Each row is followed by roughly how far along a hidden order it lies, from 0 to 10. A new part has a new order.
[ -1   4  -6   5  -5   1 -12   0   0   1  -1  -5 -17   3   6   0] -> 6
[  0   4   1 -13  -5  -3  -2   0  -1   1  -3  -1  -4  -7   2   3] -> 1
[  0   0   5 -14  -1  -6   5   1  -3  -2   0   5  19  -9  -6   3] -> 10
[ -1   4   0  -3  -2  -4   8   1  -2   2  -5   2 -29   3   2   0] -> 0
[  3   6   2 -16  -5  -6  16   2  -5   2  -7   7 -33   3   0   0] -> 1
[ -1   3   3   1  -3   0  -2  -1  -2   2  -5   1 -36   2   7   1] -> 7
[  3   5  -3 -10  -3  -5   0   0   0   2  -8  -3 -29  -9   0   2] -> 8
[ -1   0   5 -10  -3  -5  -4   0  -1  -2   2   2  34 -12  -3   4] -> 10
[  2   2  -2  -9  -1  -2   1   0   0   1  -4  -2 -11  -5  -3   1] -> 1
[  0  -1  -1   6   1   0 -11  -2   2   0  -2  -5   3 -10   0   1] -> 0
[-4 -1  4  8 -1 -4  2  0 -3 -1  2  6  1  7  2 -1] -> 4
[ -4   3   0  12  -5  -2  -5   0  -3   0   0   1 -23  10  10  -2] -> 6
[ -3   3   4   7  -6   1  -4   0  -3   3  -3   3 -38   3  12   0] -> 7
[ -3   2   8 -16  -7  -4  -1   1  -4  -2   2   7  19  -6   3   4] -> 10
[  0  -2   8 -12   0   1   3   0  -2   0   1   6  11  -8  -2   3] -> 9
[-2  1  3 -1 -2 -6  5  1 -3 -2  0  5  2  3 -1  0] -> 4
[-3  6  1 -1 -8 -6 -2  2 -4 -2  1  3 -4  9  7 -1] -> 5
[  2   9 -10  -8  -6  -7  -1   1   0   0  -5  -7 -13   1  -1   0] -> 6
[  0   6  -3   4  -4  -4   0   1  -2   2  -6  -2 -34   5   6  -1] -> 6
[  0   3   4 -10  -3  -4   4   1  -3   1  -5   4 -22  -2   1   1] -> 1
[  4   3   1 -16   1  -6  14   1  -2   1  -6   5 -14  -3  -6   1] -> 2
[  1   1  -7   9   4  -8   8   1  -1   0  -4  -1 -18   8  -5  -3] -> 5
[  1   1   0  -6  -1  -1   0   0   0   1  -4   0 -10  -5   0   1] -> 1
[-3  0  4  0 -2 -2 -2  0 -2 -2  2  3 12 -3  1  1] -> 4
[  1   2   7 -15  -3  -3   5   0  -3   2  -4   6  -9  -9  -1   3] -> 9
[-2  3  0  2 -3 -6  1  1 -3 -2 -1  2 -2  5  0 -1] -> 5
[  1   4   1 -10  -5  -1  -6   0  -1   2  -5  -2 -19  -8   4   3] -> 8
[  0   2   5 -18  -4  -5  -1   0  -2   0  -3   2   7 -16  -2   5] -> 9
[-3  0  3  5  0 -4  2  0 -3 -2  1  4  5  2  1  0] -> 4
[  3   5  -8  -1  -1  -3   2   1   1   1  -5  -6 -22   3   0  -1] -> 6
[  3   2  -3 -18   0  -6  -2   0   0   0  -3  -5  14 -19  -8   4] -> 2
[  1   4   2 -15  -4  -5   4   1  -2  -1  -1   3   5  -3  -2   2] -> 3
[  3   5  -4 -14  -3  -4   2   1   0   1  -5  -3  -9  -6  -4   2] -> 1
[ 4  1 -4 -7  3 -3  2  0  2  1 -4 -3 -7 -9 -7  1] -> 1
[  3   1  -1  -6   1   1   4   0   1   3  -5  -2 -23  -6  -2   1] -> 8
[ -6   1   4  17  -6   3 -12  -1  -2   1   0   1 -31   8  16  -1] -> 7
[-2  4 -1  1 -4 -4  1  1 -3 -2  1  2 -4  7  4 -1] -> 5
[-4  1  6 -2 -6 -2 -3  1 -1 -2  4  6 11  3  7  1] -> 3
[-3  0  2  6 -2 -6 -1  1 -3 -2  1  4 -1  5  2 -1] -> 4
[  0   0   3 -17  -4  -2  -8   0   1  -2   2  -1  43 -18  -3   5] -> 10
[  0   2   7 -18  -6  -1  -3   0  -2   1  -1   4   2 -11   4   4] -> 9
[  1   3  -1 -16  -5  -3 -13   0   2  -2   0  -5  32 -19  -2   5] -> 3
[ -2   1   7   0  -5   1  -4  -1  -3   2  -4   4 -37  -1   9   2] -> 8
[  2   0   0 -11   0  -4   0   0   1  -1   0   0  21 -10  -6   2] -> 3
[-1 -2  3 -4  0 -2 -2  0 -1 -1  1  2 15 -8 -3  1] -> 3
[  4   5 -10   0   2  -8  10   1   0   1  -8  -4 -33   3  -5  -2] -> 6
[-4  3  4  6 -5 -6  2  1 -4 -2  0  6 -7  8  5 -1] -> 4
[ 1  1  0 -9  0 -5  3  0 -1  0 -4  2  0 -9 -4  3] -> 2
[  0  -2   1  -4   0   0  -3  -1   1  -1   2  -2  29 -11  -5   2] -> 3
[  0  -2   8 -12  -1   0   6   0  -2   0   0   7   3  -6  -2   2] -> 9
[ 1  0  5 -9 -1 -1  3  0 -2  0 -1  4 -1 -4 -1  2] -> 2
[-6 -1  7  7 -6  0 -8  0 -2 -2  5  4 20  4  8  1] -> 4
[ -1   3   3 -10  -4  -3   8   2  -4  -1   0   7   4   4   1   0] -> 3
[  1   1   4 -11  -2   2   4   0  -1   2  -4   3 -15  -8   1   3] -> 8
[-2  2  3 -1 -5  1 -6  0 -1  1 -1  0 -8 -6  5  2] -> 1
[ -2   3  -1   9  -2  -5   2   1  -3  -1  -1   2 -12  10   6  -2] -> 5
[  1   4  -5   4  -1  -5  -3   0   0   1  -6  -5 -27  -1   2   0] -> 7
[ -3   5   3   3  -8   2  -9   0  -3   2  -3   1 -36   3  13   1] -> 7
[ -1   6  -3   5  -4  -7   4   1  -3   1  -6   0 -39   9   6  -2] -> 6
[ 20   3 -29 -35  18 -17  22   0  10   1 -15 -22  31 -32 -45   3] -> 1
[ -5   1   6   8  -7   2 -11  -1  -3   1   1   3 -14   3  14   1] -> 0
[ 1  2 -3 -1  0 -2 -2  0  0  1 -3 -3 -9 -2 -1  0] -> 0
[-4 -1  3 14 -1 -4  0  0 -2 -1  0  5 -8  8  5 -2] -> 5
[  3   1   2 -21  -1  -4   6   0  -1   0  -3   1  10 -14  -8   4] -> 9
[  2  -1   3 -12   0  -2  -5  -1   0   1  -3   0  12 -18  -2   4] -> 9
[-7 -2 16  0 -8 -1 -5  0 -6 -2  5 13 10  1 10  2] -> 10
[ 1  2 -6  8  3 -7  4  0  0 -1 -3 -2 -9  6 -4 -2] -> 5
[-3 -1 10 -8 -5 -3  0  0 -3 -2  2  9 14 -5  3  3] -> 10
[ -5  -1   1  20   0  -2  -3   0  -2  -1   1   2 -13  10   5  -3] -> 5
[  1   3   4 -15  -5  -1   5   1  -2   1  -2   4  -6  -1   2   2] -> 2
[  0  -2   6 -11  -1   2  -4  -1   0   1   0   3  17 -12   0   4] -> 9
[ -3   0   4   4  -4   2 -13  -2  -1   2  -2  -1 -23  -6   9   2] -> 8
[-4 -3  0 20  2 -4 -6 -1 -1 -1  1  1 -5  5  2 -2] -> 5
[ -1   4   1   0  -6   0  -5   0  -1   1  -1   0 -13   1   7   0] -> 0
[-3 -1  4  0 -2  0 -3  0 -1 -2  3  3 19  0  3  1] -> 4
[ -6   4   1  11  -6  -2 -11   0  -3  -1   0   0 -15   8  12  -1] -> 6
[-1 -2  4  3  1  0 -3 -1  0  1 -2  2 -4 -6  1  2] -> 2
